Here is a tiny trained network, its code and every weight. The questions are about switching its units off for an input and a class, where a switched-off unit gives its printed mean instead of its output.

import numpy as np


def w(rows, s, z=0):
    codes = np.array(rows[::2]) - 128.0
    scale = np.full(codes.shape[1], s)
    scale[-1] = z or s
    return codes * scale


def norm(h):
    return h / np.sqrt((h * h).mean(-1, keepdims=True) + 1e-5)


def f(y):
    return y / 2 * (1 + np.tanh(0.7978845608 * (y + 0.044715 * y**3)))


def log_softmax(a):
    a = a - a.max(-1, keepdims=True)
    return a - np.log(np.exp(a).sum(-1, keepdims=True))


def net(x, mask):
    res = np.array(x, float).reshape(1, 3) / 4 @ E
    u = 0
    for l in range(3):
        y = f(norm(res) @ A[l][:, :-1].T + A[l][:, -1])
        res = res + np.where(mask[u : u + 9], y, B[l][:, -1]) @ B[l][:, :-1]
        u += 9
    return log_softmax(norm(res)[-1] @ U[:, :-1].T + U[:, -1])


A, B = {}, {}
E = w([
[175,191,90,255,124,182,148,86],'x0',
[66,166,141,130,75,160,140,74],'x1',
[206,88,145,82,119,78,181,69],'x2',
],0.0099)
A[0] = w([
[159,160,106,152,193,116,78,135,53],'L0N1',
[50,138,165,78,143,127,95,167,140],'L0N2',
[115,160,110,213,152,161,121,105,102],'L0N3',
[131,117,136,154,192,126,107,178,45],'L0N4',
[96,66,106,58,103,112,143,92,183],'L0N5',
[85,199,140,138,45,153,151,87,108],'L0N6',
[45,102,187,83,138,80,114,162,2],'L0N7',
[112,112,115,88,133,194,129,167,105],'L0N8',
[158,121,132,130,153,100,112,245,35],'L0N9',
],0.012,0.0075)
B[0] = w([
[85,130,98,69,188,237,156,181,148],'L0N1',
[110,126,106,126,36,139,63,166,247],'L0N2',
[152,205,147,107,95,70,124,182,201],'L0N3',
[127,80,70,147,149,172,120,103,149],'L0N4',
[115,148,203,100,154,181,99,92,254],'L0N5',
[80,78,85,171,121,147,149,36,196],'L0N6',
[154,244,112,63,126,154,194,172,210],'L0N7',
[159,77,147,105,99,107,61,128,153],'L0N8',
[152,103,75,98,135,167,125,78,178],'L0N9',
],0.011,0.0094)
A[1] = w([
[189,72,213,94,200,108,205,73,4],'L1N1',
[114,176,157,172,178,141,155,174,8],'L1N2',
[151,105,128,44,143,115,127,233,72],'L1N3',
[181,136,42,181,226,150,98,201,81],'L1N4',
[168,211,194,93,189,167,99,140,128],'L1N5',
[146,1,15,143,178,149,126,166,21],'L1N6',
[126,64,106,116,191,173,140,222,189],'L1N7',
[166,65,225,134,199,115,158,79,17],'L1N8',
[95,113,118,147,122,155,84,152,20],'L1N9',
],0.01,0.0033)
B[1] = w([
[154,78,147,140,222,60,50,181,219],'L1N1',
[133,112,170,119,145,134,198,159,136],'L1N2',
[74,181,152,91,88,185,144,69,225],'L1N3',
[144,61,52,140,102,164,136,147,212],'L1N4',
[176,90,153,102,131,116,144,191,254],'L1N5',
[183,105,77,141,137,155,69,4,184],'L1N6',
[153,159,122,157,102,152,110,45,195],'L1N7',
[107,128,140,194,228,71,103,136,191],'L1N8',
[117,104,122,137,180,103,118,121,139],'L1N9',
],0.011,0.0066)
A[2] = w([
[83,103,178,187,99,96,72,245,111],'L2N1',
[200,117,130,145,122,137,198,249,4],'L2N2',
[144,158,170,182,166,55,122,118,99],'L2N3',
[56,105,121,163,82,198,80,128,118],'L2N4',
[174,169,67,180,96,137,95,138,100],'L2N5',
[89,90,161,56,85,137,150,57,116],'L2N6',
[182,196,98,224,93,141,194,140,97],'L2N7',
[127,156,114,192,141,95,143,81,116],'L2N8',
[135,115,113,181,156,94,143,170,58],'L2N9',
],0.013,0.0036)
B[2] = w([
[159,85,70,150,102,53,45,101,198],'L2N1',
[183,88,22,166,230,111,171,213,183],'L2N2',
[124,34,140,136,34,109,157,108,187],'L2N3',
[165,99,136,181,207,43,173,94,254],'L2N4',
[134,154,101,127,109,83,176,112,216],'L2N5',
[148,178,150,192,205,214,105,195,239],'L2N6',
[102,177,169,8,102,99,159,180,236],'L2N7',
[89,112,158,105,83,197,151,159,171],'L2N8',
[93,39,138,46,158,219,120,166,154],'L2N9',
],0.011,0.0074)
U = w([
[131,190,187,63,117,194,51,184,232],'0',
[100,45,144,159,45,141,145,117,3],'1',
[190,60,176,141,204,54,76,137,196],'2',
[71,194,174,111,38,84,205,131,163],'3',
[101,152,66,206,94,6,62,128,113],'4',
[193,120,19,146,123,179,82,79,84],'5',
[70,147,169,250,185,182,129,67,73],'6',
[173,126,54,107,140,103,199,238,118],'7',
],0.02,0.0041)

Each question gives the input, the list of numbers given to net, and the class t.
The units are the neurons (one row each of A and B). Each row of codes is followed by its name. A weight is (code - 128) times the scale printed after its matrix; where a second scale follows, it is the last column's (A, B and U).
mask holds one flag per neuron, layer by layer. A switched-off neuron (its flag False) gives its mean, the last column of its row in B, instead of its output. The means were averaged over made-up inputs and are rounded, as every weight is.
A unit's drop is (log p(t) with every unit on - log p(t) with that unit switched off) / (log p(t) with every unit on - log p(t) with every unit switched off).
The circuit of an input: a set's keep is (log p(t) with only the set's units on - log p(t) with every unit switched off) / (log p(t) with every unit on - log p(t) with every unit switched off). Starting from the 12 units with the biggest drops (on a tie, the unit counted first), units are removed one at a time, each time the one whose removal leaves the highest keep (on an exact tie, the one counted first), for as long as the keep stays at least 0.8.
units of the circuit, in order: the units of the circuit, biggest drop first
most important unit: the unit with the biggest drop
top k neurons: the k neurons with the biggest drops, biggest first
k most important neurons of layer l: the k neurons of layer l with the biggest drops, biggest first
drop of u: that unit's drop, to one decimal
input [-7,-6,4], class 0: most important unit	L1N3
input [3,4,5], class 6: units of the circuit, in order	(L0N6; L2N6)
input [2,3,8], class 2: units of the circuit, in order	(L1N1; L0N2)
input [-3,6,7], class 2: units of the circuit, in order	(L0N2; L1N1)
input [3,-7,5], class 5: top 2 neurons	(L0N5; L1N6)
input [-2,6,6], class 2: top 4 neurons	(L0N2; L1N1; L1N3; L1N8)
input [4,-7,-5], class 5: top 3 neurons	(L0N4; L0N7; L1N6)
input [7,-1,5], class 7: top 2 neurons	(L2N2; L0N6)
input [1,8,-7], class 4: 3 most important neurons of layer 0	(L0N5; L0N3; L0N7)
input [4,-5,1], class 7: top 4 neurons	(L0N3; L0N6; L0N8; L1N4)
input [-2,2,3], class 2: top 4 neurons	(L0N2; L1N3; L1N5; L1N1)
input [5,-8,3], class 5: top 3 neurons	(L0N7; L1N6; L0N5)
input [-4,-7,-1], class 5: top 2 neurons	(L0N9; L0N4)
input [-4,8,-2], class 6: units of the circuit, in order	(L0N6)
input [5,1,7], class 1: top 2 neurons	(L0N2; L0N7)
input [4,8,3], class 3: 2 most important neurons of layer 2	(L2N7; L2N8)
input [-2,7,-5], class 4: 2 most important neurons of layer 0	(L0N2; L0N5)
input [4,2,-6], class 3: top 2 neurons	(L0N6; L0N2)
input [5,7,5], class 3: top 2 neurons	(L0N5; L2N7)
input [-8,2,8], class 0: most important unit	L2N4
input [3,-4,-4], class 7: top 2 neurons	(L0N3; L0N6)
input [4,5,-6], class 3: drop of L0N3	0.1
input [-3,-1,-8], class 4: drop of L0N2	0.5
input [1,5,6], class 6: drop of L0N6	0.6
